Below is a small trained network, with its code and all its weights. Each question gives an input and a class and asks what happens when units are switched off, that is, made to give their printed mean instead of their output.

import numpy as np


def w(rows, s, z=0):
    codes = np.array(rows[::2]) - 128.0
    scale = np.full(codes.shape[1], s)
    scale[-1] = z or s
    return codes * scale


def f(y):
    return y / 2 * (1 + np.tanh(0.7978845608 * (y + 0.044715 * y**3)))


def log_softmax(a):
    a = a - a.max(-1, keepdims=True)
    return a - np.log(np.exp(a).sum(-1, keepdims=True))


def net(x, mask):
    res = np.array(x, float).reshape(1, 6) / 4 @ E
    y = f(res @ A[0][:, :-1].T + A[0][:, -1])
    res = res + np.where(mask, y, B[0][:, -1]) @ B[0][:, :-1]
    return log_softmax(res[-1] @ U[:, :-1].T + U[:, -1])


A, B = {}, {}
E = w([
[127,133,124,130,120,124,132,137,121,122,135],'x0',
[130,127,124,131,108,134,129,125,127,132,140],'x1',
[148,108,116,114,49,77,20,148,118,106,49],'x2',
[176,141,144,140,112,169,143,215,238,102,107],'x3',
[120,125,146,130,135,143,123,129,116,114,119],'x4',
[100,133,214,129,111,114,129,206,97,251,119],'x5',
],0.016)
A[0] = w([
[122,142,135,119,125,117,107,87,79,143,136,2],'neuron 0',
[120,152,111,140,137,111,141,137,124,125,104,70],'neuron 1',
[108,140,205,115,111,113,123,193,98,248,115,91],'neuron 2',
[151,108,141,109,72,94,57,137,119,122,84,48],'neuron 3',
[141,108,131,138,142,129,109,171,157,121,145,8],'neuron 4',
[144,136,69,114,128,148,126,62,147,48,118,104],'neuron 5',
[167,149,153,146,104,171,133,178,206,114,98,34],'neuron 6',
[139,147,120,96,116,176,139,143,160,139,118,14],'neuron 7',
[109,131,127,129,130,102,105,53,61,153,136,57],'neuron 8',
[110,105,119,120,137,92,133,111,92,148,132,23],'neuron 9',
[120,128,119,128,92,96,71,137,135,157,63,90],'neuron 10',
[116,143,145,135,175,172,205,121,137,175,185,45],'neuron 11',
[116,125,128,103,142,130,134,126,130,124,107,92],'neuron 12',
],0.017,0.0047)
B[0] = w([
[134,135,116,56,161,80,177,198,91,169,78,163],'neuron 0',
[142,141,145,148,138,99,120,136,118,160,144,126],'neuron 1',
[233,71,32,204,209,198,29,177,195,132,155,255],'neuron 2',
[99,212,229,126,69,107,162,80,123,49,215,212],'neuron 3',
[93,76,124,107,99,126,144,104,106,175,146,146],'neuron 4',
[207,108,62,201,190,249,45,154,182,119,146,229],'neuron 5',
[44,87,58,44,123,60,213,193,34,235,46,198],'neuron 6',
[63,100,120,106,167,110,150,159,117,130,125,150],'neuron 7',
[51,63,79,70,128,93,224,158,108,197,55,196],'neuron 8',
[125,89,90,110,61,78,159,130,119,172,130,158],'neuron 9',
[113,205,222,134,124,122,137,48,131,40,118,201],'neuron 10',
[127,242,254,115,26,85,124,28,110,14,159,211],'neuron 11',
[109,171,129,133,86,152,104,148,128,152,119,127],'neuron 12',
],0.0095,0.032)
U = w([
[190,79,82,175,160,205,58,142,129,108,134,253],'0',
[108,175,244,115,103,119,149,85,106,40,142,70],'1',
[55,66,106,62,130,104,207,157,90,207,77,52],'2',
],0.011,0.0034)

Each question gives the input, the list of numbers given to net, and the class t.
The units are the neurons (one row each of A and B). Each row of codes is followed by its name. A weight is (code - 128) times the scale printed after its matrix; where a second scale follows, it is the last column's (A, B and U).
mask holds one flag per neuron, in row order. A switched-off neuron (its flag False) gives its mean, the last column of its row in B, instead of its output. The means were averaged over made-up inputs and are rounded, as every weight is.
A unit's drop is (log p(t) with every unit on - log p(t) with that unit switched off) / (log p(t) with every unit on - log p(t) with every unit switched off).
The circuit of an input: a set's keep is (log p(t) with only the set's units on - log p(t) with every unit switched off) / (log p(t) with every unit on - log p(t) with every unit switched off). Starting from the 12 units with the biggest drops (on a tie, the unit counted first), units are removed one at a time, each time the one whose removal leaves the highest keep (on an exact tie, the one counted first), for as long as the keep stays at least 0.8.
circuit, biggest first: the units of the circuit, biggest drop first
unit that matters most: the unit with the biggest drop
k most important neurons: the k neurons with the biggest drops, biggest first
drop when u is switched off: that unit's drop, to one decimal
input [6,-3,-3,-6,-8,8], class 0: unit that matters most	neuron 2
input [-5,-4,-7,8,3,2], class 2: 4 most important neurons	[neuron 6; neuron 3; neuron 10; neuron 7]
input [-1,0,-4,-5,4,3], class 2: 4 most important neurons	[neuron 8; neuron 3; neuron 5; neuron 10]
input [4,-6,6,-7,-7,8], class 0: 2 most important neurons	[neuron 2; neuron 6]
input [6,2,-2,-2,-8,0], class 1: 3 most important neurons	[neuron 2; neuron 6; neuron 5]
input [1,4,8,2,6,6], class 1: 3 most important neurons	[neuron 3; neuron 10; neuron 5]
input [-2,-6,-4,-3,1,-2], class 1: 2 most important neurons	[neuron 2; neuron 6]
input [-6,8,-7,-7,2,7], class 0: 2 most important neurons	[neuron 2; neuron 3]
input [-5,3,-6,7,-8,-5], class 2: 2 most important neurons	[neuron 6; neuron 2]
input [-6,5,-1,1,6,0], class 1: 3 most important neurons	[neuron 2; neuron 5; neuron 8]
input [-7,-3,-2,6,3,4], class 2: 2 most important neurons	[neuron 6; neuron 5]
input [-4,0,3,4,-3,1], class 2: 2 most important neurons	[neuron 6; neuron 11]
input [7,-6,1,-7,-4,-2], class 2: drop when neuron 3 is switched off	0.0
input [6,6,-8,3,-2,-4], class 1: drop when neuron 11 is switched off	2.0
input [0,-1,-6,1,-2,3], class 1: circuit, biggest first	[neuron 11]
input [8,1,-5,0,-3,2], class 1: drop when neuron 11 is switched off	1.5
input [6,-6,5,5,-4,4], class 1: drop when neuron 10 is switched off	2.6
